Below is a small trained network, with its code and all its weights. Each question gives an input and a target symbol and asks what happens when units are switched off, that is, made to give their printed mean instead of their output.

import numpy as np


def w(rows, s, z=0):
    codes = np.array(rows[::2]) - 128.0
    scale = np.full(codes.shape[1], s)
    scale[-1] = z or s
    return codes * scale


def norm(h):
    return h / np.sqrt((h * h).mean(-1, keepdims=True) + 1e-5)


def f(y):
    return np.maximum(y, 0)


def softmax(a):
    e = np.exp(a - a.max(-1, keepdims=True))
    return e / e.sum(-1, keepdims=True)


def log_softmax(a):
    a = a - a.max(-1, keepdims=True)
    return a - np.log(np.exp(a).sum(-1, keepdims=True))


def net(x, mask):
    ids = ['ΓΘΛΣΦΨαβδεητ'.index(c) for c in x.split()]
    T = len(ids)
    res = E[ids] + P[:T]
    r = norm(res)
    for j in range(3):
        rows = slice(3 * j, 3 * j + 3)
        q, k, v = (r @ M[0][rows].T for M in (Q, K, V))
        z = softmax(np.where(np.tri(T) > 0, q @ k.T / 3**0.5, -1e9)) @ v
        o = O[0][rows]
        res = res + np.where(mask[j], z, o[:, -1]) @ o[:, :-1]
    y = f(norm(res) @ A[0][:, :-1].T + A[0][:, -1])
    res = res + np.where(mask[3:15], y, B[0][:, -1]) @ B[0][:, :-1]
    return log_softmax(norm(res)[-1] @ U[:, :-1].T + U[:, -1])


Q, K, V, O, A, B = {}, {}, {}, {}, {}, {}
E = w([
[34,150,158,90],'Γ',
[38,148,180,74],'Θ',
[36,125,184,37],'Λ',
[50,171,163,101],'Σ',
[46,167,167,96],'Φ',
[194,30,1,122],'Ψ',
[49,169,169,96],'α',
[170,148,151,35],'β',
[22,107,186,15],'δ',
[71,166,177,83],'ε',
[40,153,183,73],'η',
[10,115,188,9],'τ',
],0.0075)
P = w([
[121,136,255,105],'0',
[101,145,123,81],'1',
[105,141,117,80],'2',
[107,134,113,77],'3',
[106,127,110,76],'4',
[106,127,103,81],'5',
[107,124,101,77],'6',
[106,113,94,77],'7',
[105,112,90,78],'8',
],0.0094)
Q[0] = w([
[73,154,82,41],'H1',
[141,101,7,64],'H1',
[175,176,130,159],'H1',
[55,53,124,106],'H2',
[104,132,98,160],'H2',
[146,126,176,166],'H2',
[131,127,112,97],'H3',
[197,145,199,255],'H3',
[119,56,87,100],'H3',
],0.011)
K[0] = w([
[172,44,40,187],'H1',
[191,103,59,184],'H1',
[109,201,120,107],'H1',
[150,124,137,229],'H2',
[101,159,146,124],'H2',
[7,141,73,7],'H2',
[176,141,201,66],'H3',
[48,192,76,108],'H3',
[202,119,106,224],'H3',
],0.011)
V[0] = w([
[208,94,74,171],'H1',
[80,200,115,99],'H1',
[169,39,226,78],'H1',
[83,187,255,189],'H2',
[170,236,168,116],'H2',
[118,185,134,170],'H2',
[207,204,123,98],'H3',
[160,175,165,109],'H3',
[147,51,102,91],'H3',
],0.01)
O[0] = w([
[166,124,94,24,3],'H1',
[94,103,97,191,189],'H1',
[185,176,156,199,225],'H1',
[134,97,164,7,237],'H2',
[128,108,146,83,170],'H2',
[118,144,132,105,83],'H2',
[183,93,128,172,122],'H3',
[140,70,139,122,192],'H3',
[125,180,122,160,141],'H3',
],0.011,0.0065)
A[0] = w([
[242,97,124,184,141],'N1',
[161,145,6,139,15],'N2',
[65,184,93,141,3],'N3',
[207,93,110,135,68],'N4',
[185,164,161,105,95],'N5',
[169,100,186,148,120],'N6',
[102,210,165,193,150],'N7',
[51,156,124,98,203],'N8',
[107,68,102,63,174],'N9',
[144,168,1,118,8],'N10',
[38,123,14,124,110],'N11',
[89,234,24,190,86],'N12',
],0.0098,0.0031)
B[0] = w([
[126,93,2,182,161],'N1',
[46,118,231,197,169],'N2',
[117,10,190,89,143],'N3',
[142,153,103,166,142],'N4',
[76,115,120,151,153],'N5',
[36,170,126,94,201],'N6',
[164,116,178,37,204],'N7',
[114,95,115,239,254],'N8',
[180,144,139,203,225],'N9',
[32,128,157,68,182],'N10',
[106,164,168,177,179],'N11',
[151,26,156,202,188],'N12',
],0.0075,0.0053)
U = w([
[119,100,248,136,139],'Γ',
[89,62,116,193,105],'Θ',
[114,107,97,189,103],'Λ',
[194,159,121,208,255],'Σ',
[139,137,119,88,105],'Φ',
[165,108,132,85,109],'Ψ',
[118,156,122,114,58],'α',
[208,37,115,98,175],'β',
[146,127,126,91,117],'δ',
[118,150,121,119,46],'ε',
[149,124,128,81,128],'η',
[98,180,117,117,69],'τ',
],0.016,0.0045)

Each question gives the input, a string of symbols that net reads in full, and the target symbol t.
The units are the heads (3 rows each of Q, K, V and O) and the neurons (one row each of A and B). Each row of codes is followed by its name. A weight is (code - 128) times the scale printed after its matrix; where a second scale follows, it is the last column's (O, A, B and U).
mask holds one flag per unit, heads first, then neurons. A switched-off unit (its flag False) gives its mean, the last column of its rows in O or B, instead of its output. The means were averaged over made-up inputs and are rounded, as every weight is.
A unit's drop is (log p(t) with every unit on - log p(t) with that unit switched off) / (log p(t) with every unit on - log p(t) with every unit switched off).
The circuit of an input: a set's keep is (log p(t) with only the set's units on - log p(t) with every unit switched off) / (log p(t) with every unit on - log p(t) with every unit switched off). Starting from the 12 units with the biggest drops (on a tie, the unit counted first), units are removed one at a time, each time the one whose removal leaves the highest keep (on an exact tie, the one counted first), for as long as the keep stays at least 0.8.
circuit, biggest first: the units of the circuit, biggest drop first
most important unit: the unit with the biggest drop
top k neurons: the k neurons with the biggest drops, biggest first
which heads matter: for each layer, one digit per head in row order, 1 if its drop is at least 0.15 and else 0, layers parted by /
drop of u: that unit's drop, to one decimal
input Γ Ψ η, target τ: which heads matter	110
input β Ψ β β β Σ Σ β ε, target β: which heads matter	101
input Ψ β δ, target Σ: which heads matter	110
input Ψ Φ ε β ε, target Σ: circuit, biggest first	(H2; H1)
input β τ Γ Γ τ Ψ η, target β: most important unit	H3
input Φ Σ ε ε β ε η β, target Θ: which heads matter	101
input Γ τ ε Σ Ψ Σ, target τ: which heads matter	111
input Γ Γ τ β Φ Γ β Ψ δ, target τ: which heads matter	111
input Γ Θ β Σ α Ψ Ψ β, target Θ: which heads matter	110
input β η Λ δ β Γ Ψ Σ α, target β: which heads matter	101
input Γ τ Σ Ψ β β, target τ: top 3 neurons	(N10; N2; N7)
input β α Ψ Φ β Θ Φ Γ Λ, target β: drop of H1	0.9
input β α Θ τ Λ Ψ Σ α β, target β: drop of H2	0.1
input Ψ ε Θ β β β β Φ, target Σ: most important unit	H2
input β ε Γ Ψ Σ τ τ, target β: drop of H1	1.0
input Ψ ε Λ Γ τ Φ, target Σ: drop of H2	0.6
